Below are the code and all the weights of a small trained network. Each question names an input and a target symbol and asks about switching units off, where a switched-off unit gives its printed mean instead of its output.

import numpy as np


def w(rows, s, z=0):
    codes = np.array(rows[::2]) - 128.0
    scale = np.full(codes.shape[1], s)
    scale[-1] = z or s
    return codes * scale


def f(y):
    return y / 2 * (1 + np.tanh(0.7978845608 * (y + 0.044715 * y**3)))


def softmax(a):
    e = np.exp(a - a.max(-1, keepdims=True))
    return e / e.sum(-1, keepdims=True)


def log_softmax(a):
    a = a - a.max(-1, keepdims=True)
    return a - np.log(np.exp(a).sum(-1, keepdims=True))


def net(x, mask):
    ids = ['ΛΦηξσω'.index(c) for c in x.split()]
    T = len(ids)
    res = E[ids] + P[:T]
    r = res
    for j in range(3):
        rows = slice(2 * j, 2 * j + 2)
        q, k, v = (r @ M[0][rows].T for M in (Q, K, V))
        z = softmax(np.where(np.tri(T) > 0, q @ k.T / 2**0.5, -1e9)) @ v
        o = O[0][rows]
        res = res + np.where(mask[j], z, o[:, -1]) @ o[:, :-1]
    y = f(res @ A[0][:, :-1].T + A[0][:, -1])
    res = res + np.where(mask[3:27], y, B[0][:, -1]) @ B[0][:, :-1]
    return log_softmax(res[-1] @ U[:, :-1].T + U[:, -1])


Q, K, V, O, A, B = {}, {}, {}, {}, {}, {}
E = w([
[151,32,63,99],'Λ',
[62,105,251,204],'Φ',
[30,8,228,33],'η',
[43,164,20,51],'ξ',
[190,121,11,249],'σ',
[109,197,103,116],'ω',
],0.013)
P = w([
[55,140,75,142],'0',
[129,27,122,147],'1',
[219,144,153,62],'2',
[34,151,96,130],'3',
[115,56,116,115],'4',
[216,148,164,58],'5',
[12,155,108,128],'6',
[113,66,111,112],'7',
[216,147,159,61],'8',
[7,153,122,132],'9',
],0.012)
Q[0] = w([
[64,96,127,120],'H0',
[85,103,185,197],'H0',
[96,130,98,118],'H1',
[249,179,47,117],'H1',
[125,82,115,99],'H2',
[159,105,105,158],'H2',
],0.021)
K[0] = w([
[134,115,65,126],'H0',
[170,141,116,251],'H0',
[147,192,138,171],'H1',
[181,123,5,140],'H1',
[158,106,107,82],'H2',
[128,90,107,167],'H2',
],0.018)
V[0] = w([
[172,146,27,127],'H0',
[153,167,119,146],'H0',
[93,187,112,150],'H1',
[180,154,124,254],'H1',
[76,188,145,80],'H2',
[122,51,126,104],'H2',
],0.0065)
O[0] = w([
[166,137,64,210,187],'H0',
[181,167,62,118,43],'H0',
[156,136,190,156,139],'H1',
[88,184,202,255,31],'H1',
[44,156,166,155,199],'H2',
[162,85,168,179,250],'H2',
],0.0053,0.0021)
A[0] = w([
[146,132,121,157,180],'N0',
[225,58,156,173,132],'N1',
[169,144,142,53,119],'N2',
[133,134,50,70,160],'N3',
[87,88,57,180,109],'N4',
[121,120,169,59,138],'N5',
[191,114,157,99,112],'N6',
[61,157,144,102,150],'N7',
[126,113,107,195,111],'N8',
[164,52,154,101,68],'N9',
[202,98,188,154,128],'N10',
[183,96,146,202,144],'N11',
[227,174,98,119,60],'N12',
[102,167,140,158,168],'N13',
[131,171,168,154,109],'N14',
[118,245,43,132,136],'N15',
[83,122,54,179,120],'N16',
[131,250,151,224,84],'N17',
[185,199,93,85,24],'N18',
[242,138,136,142,147],'N19',
[91,139,159,153,189],'N20',
[168,114,103,80,254],'N21',
[158,199,156,82,119],'N22',
[145,130,63,140,165],'N23',
],0.014,0.0098)
B[0] = w([
[196,153,107,120,161],'N0',
[68,176,120,55,201],'N1',
[122,34,55,143,168],'N2',
[145,113,192,152,227],'N3',
[75,65,187,134,216],'N4',
[61,91,121,140,222],'N5',
[69,155,134,169,150],'N6',
[124,196,92,141,253],'N7',
[158,74,104,67,168],'N8',
[162,208,153,141,184],'N9',
[64,154,179,66,177],'N10',
[179,164,153,84,191],'N11',
[132,25,254,231,134],'N12',
[200,153,127,157,199],'N13',
[197,121,146,108,153],'N14',
[142,152,172,48,207],'N15',
[111,54,184,162,215],'N16',
[81,151,4,69,197],'N17',
[222,18,165,81,130],'N18',
[91,141,69,151,162],'N19',
[182,120,131,155,247],'N20',
[128,169,59,170,254],'N21',
[38,110,128,112,143],'N22',
[231,133,175,129,184],'N23',
],0.0094,0.0083)
U = w([
[184,171,110,247,253],'Λ',
[112,152,254,95,88],'Φ',
[32,118,90,95,125],'η',
[170,79,138,62,109],'ξ',
[128,234,108,37,120],'σ',
[127,37,183,214,106],'ω',
],0.0089,0.006)

Each question gives the input, a string of symbols that net reads in full, and the target symbol t.
The units are the heads (2 rows each of Q, K, V and O) and the neurons (one row each of A and B). Each row of codes is followed by its name. A weight is (code - 128) times the scale printed after its matrix; where a second scale follows, it is the last column's (O, A, B and U).
mask holds one flag per unit, heads first, then neurons. A switched-off unit (its flag False) gives its mean, the last column of its rows in O or B, instead of its output. The means were averaged over made-up inputs and are rounded, as every weight is.
A unit's drop is (log p(t) with every unit on - log p(t) with that unit switched off) / (log p(t) with every unit on - log p(t) with every unit switched off).
The circuit of an input: a set's keep is (log p(t) with only the set's units on - log p(t) with every unit switched off) / (log p(t) with every unit on - log p(t) with every unit switched off). Starting from the 12 units with the biggest drops (on a tie, the unit counted first), units are removed one at a time, each time the one whose removal leaves the highest keep (on an exact tie, the one counted first), for as long as the keep stays at least 0.8.
circuit, biggest first: the units of the circuit, biggest drop first
top k neurons: the k neurons with the biggest drops, biggest first
which heads matter: for each layer, one digit per head in row order, 1 if its drop is at least 0.15 and else 0, layers parted by /
drop of u: that unit's drop, to one decimal
input Φ Φ Φ Φ ξ Λ, target Λ: circuit, biggest first : [N21 N15]
input Φ ξ Φ ξ σ Λ, target σ: top 2 neurons : [N1 N10]
input Λ ξ ξ Φ Φ, target Φ: circuit, biggest first : [N21 N10 H1]
input σ ξ η Λ Φ Φ Φ ξ ω, target η: circuit, biggest first : [N22 N2]
input Φ ξ Φ Φ Φ Φ Λ Λ, target σ: which heads matter : 001
input Φ Φ Φ Φ ξ ω, target ω: circuit, biggest first : [N12 H1 N2]
input Φ Φ ω, target ω: which heads matter : 000
input η ξ Λ, target η: top neuron : [N2]
input σ Φ σ σ, target ξ: which heads matter : 010
input ξ Λ Φ Φ η Φ Φ ξ ξ, target η: drop of N7 : 0.0
input Φ σ ω ξ Φ ω η σ σ Φ, target Λ: drop of N20 : 0.1
input Λ σ ξ Φ ω, target Λ: drop of N1 : 0.3
input ξ Φ Φ η Φ Φ, target η: drop of N2 : 0.1
input Φ ξ ξ Φ σ Φ Φ ω, target Λ: top 3 neurons : [N1 N10 N17]
input σ η ξ, target η: top neuron : [N22]
